Below is a small trained network, with its code and all its weights. Each question gives an input and a class and asks what happens when units are switched off, that is, made to give their printed mean instead of their output.

import numpy as np


def w(rows, s, z=0):
    codes = np.array(rows[::2]) - 128.0
    scale = np.full(codes.shape[1], s)
    scale[-1] = z or s
    return codes * scale


def norm(h):
    return h / np.sqrt((h * h).mean(-1, keepdims=True) + 1e-5)


def f(y):
    return y / 2 * (1 + np.tanh(0.7978845608 * (y + 0.044715 * y**3)))


def log_softmax(a):
    a = a - a.max(-1, keepdims=True)
    return a - np.log(np.exp(a).sum(-1, keepdims=True))


def net(x, mask):
    res = np.array(x, float).reshape(1, 8) / 4 @ E
    u = 0
    for l in range(2):
        y = f(norm(res) @ A[l][:, :-1].T + A[l][:, -1])
        res = res + np.where(mask[u : u + 13], y, B[l][:, -1]) @ B[l][:, :-1]
        u += 13
    return log_softmax(norm(res)[-1] @ U[:, :-1].T + U[:, -1])


A, B = {}, {}
E = w([
[127,128,127,126,133,134,130],'x0',
[129,126,129,129,129,130,127],'x1',
[128,130,127,128,131,128,132],'x2',
[131,126,129,123,130,129,130],'x3',
[150,7,125,213,100,126,172],'x4',
[35,67,177,62,131,100,151],'x5',
[126,128,124,126,128,126,124],'x6',
[161,98,132,131,214,67,96],'x7',
],0.0018)
A[0] = w([
[113,181,120,104,103,132,122,10],'L0N0',
[194,88,25,236,122,137,140,56],'L0N1',
[122,88,128,98,122,141,125,122],'L0N2',
[198,251,122,115,121,163,46,135],'L0N3',
[69,9,208,147,78,97,161,131],'L0N4',
[136,108,161,137,97,121,134,124],'L0N5',
[126,126,114,107,192,109,83,127],'L0N6',
[206,245,147,124,123,148,56,145],'L0N7',
[17,176,160,17,147,101,123,57],'L0N8',
[92,125,156,77,181,114,113,90],'L0N9',
[154,124,127,106,235,70,65,193],'L0N10',
[128,126,131,116,172,131,131,104],'L0N11',
[157,142,130,121,115,104,164,129],'L0N12',
],0.0028,0.0011)
B[0] = w([
[139,46,163,111,91,149,149,110],'L0N0',
[172,197,189,80,149,150,22,219],'L0N1',
[129,187,101,149,131,116,133,131],'L0N2',
[4,8,82,137,131,112,214,252],'L0N3',
[84,196,20,124,195,119,183,247],'L0N4',
[122,169,94,112,146,140,103,132],'L0N5',
[153,144,151,150,146,62,156,149],'L0N6',
[34,15,65,137,162,102,219,238],'L0N7',
[232,177,225,168,87,133,78,222],'L0N8',
[189,159,126,132,117,97,173,142],'L0N9',
[160,134,143,150,203,42,150,221],'L0N10',
[148,140,128,146,121,89,135,123],'L0N11',
[111,107,142,139,140,149,107,129],'L0N12',
],0.0023,0.0015)
A[1] = w([
[26,161,88,76,69,126,182,98],'L1N0',
[158,113,133,160,129,169,119,187],'L1N1',
[152,100,54,164,196,103,130,85],'L1N2',
[168,175,220,127,36,203,97,110],'L1N3',
[250,115,190,143,186,92,3,111],'L1N4',
[194,159,125,172,18,237,92,64],'L1N5',
[117,31,80,143,195,64,140,123],'L1N6',
[69,130,106,45,107,146,193,65],'L1N7',
[107,193,220,73,10,169,134,11],'L1N8',
[84,63,53,160,70,220,103,220],'L1N9',
[180,119,220,103,186,71,48,94],'L1N10',
[27,129,56,126,80,194,206,61],'L1N11',
[145,192,226,95,14,190,107,96],'L1N12',
],0.0028,0.0012)
B[1] = w([
[199,34,103,204,127,195,71,212],'L1N0',
[77,121,140,93,103,109,109,149],'L1N1',
[32,116,96,149,142,131,165,186],'L1N2',
[81,146,103,140,213,29,199,143],'L1N3',
[114,34,117,128,3,237,91,214],'L1N4',
[99,214,250,17,202,16,176,162],'L1N5',
[75,227,83,132,126,132,197,235],'L1N6',
[164,107,108,218,129,155,81,169],'L1N7',
[87,101,17,206,213,103,165,151],'L1N8',
[182,168,212,47,116,103,67,246],'L1N9',
[149,170,137,117,49,223,117,177],'L1N10',
[229,89,158,154,45,197,7,251],'L1N11',
[77,114,34,154,222,40,243,157],'L1N12',
],0.0024,0.0018)
U = w([
[162,47,109,165,55,228,39,191],'0',
[39,137,56,158,216,70,231,174],'1',
[170,218,255,29,116,77,117,2],'2',
],0.0088,0.00095)

Each question gives the input, the list of numbers given to net, and the class t.
The units are the neurons (one row each of A and B). Each row of codes is followed by its name. A weight is (code - 128) times the scale printed after its matrix; where a second scale follows, it is the last column's (A, B and U).
mask holds one flag per neuron, layer by layer. A switched-off neuron (its flag False) gives its mean, the last column of its row in B, instead of its output. The means were averaged over made-up inputs and are rounded, as every weight is.
A unit's drop is (log p(t) with every unit on - log p(t) with that unit switched off) / (log p(t) with every unit on - log p(t) with every unit switched off).
unit that matters most: the unit with the biggest drop
top k neurons: the k neurons with the biggest drops, biggest first
k most important neurons of layer l: the k neurons of layer l with the biggest drops, biggest first
drop when u is switched off: that unit's drop, to one decimal
input [4,7,-3,4,1,-1,-5,7], class 0: 2 most important neurons of layer 1 => (L1N4; L1N5)
input [-4,6,7,5,-1,-7,0,4], class 1: unit that matters most => L0N7
input [-6,5,-4,-2,5,-1,-3,-8], class 2: top 3 neurons => (L1N5; L0N3; L0N7)
input [3,6,6,-5,-1,5,6,2], class 2: top 3 neurons => (L1N11; L1N0; L0N8)
input [8,6,6,5,-5,0,-7,-8], class 0: 3 most important neurons of layer 0 => (L0N3; L0N1; L0N7)
input [4,5,1,-5,1,-5,1,-2], class 2: top 3 neurons => (L0N1; L0N4; L1N9)
input [-3,0,1,-6,-7,5,6,-2], class 1: 2 most important neurons of layer 1 => (L1N8; L1N12)
input [5,-1,3,-4,1,-3,0,-6], class 2: top 2 neurons => (L1N9; L1N5)
input [-7,6,4,4,8,-4,5,0], class 2: 4 most important neurons of layer 1 => (L1N5; L1N0; L1N11; L1N7)
input [-4,-5,-2,-4,-8,-8,2,-1], class 0: top 2 neurons => (L0N3; L1N11)
input [-1,6,-3,6,1,-4,-8,-3], class 2: top 3 neurons => (L0N1; L1N5; L0N4)
input [0,6,0,-7,-1,5,-6,2], class 2: 2 most important neurons of layer 1 => (L1N11; L1N0)
input [-6,-5,0,-2,-3,3,7,-1], class 1: top 3 neurons => (L0N8; L1N12; L1N8)
input [7,4,-5,8,-7,-5,-2,-1], class 0: unit that matters most => L1N11
input [3,0,3,-8,-7,6,-5,-3], class 1: top 2 neurons => (L1N8; L1N12)
input [1,6,6,-3,4,-2,-8,-7], class 2: top 2 neurons => (L1N5; L1N9)
input [-4,4,1,-5,-7,-6,3,5], class 1: drop when L1N7 is switched off => 0.0
input [2,-1,1,8,5,-7,-6,-4], class 2: drop when L1N5 is switched off => 0.4
input [-8,-5,0,-3,4,-6,-6,-2], class 2: drop when L1N5 is switched off => 0.4
input [4,5,8,4,-2,5,3,-6], class 1: unit that matters most => L0N8
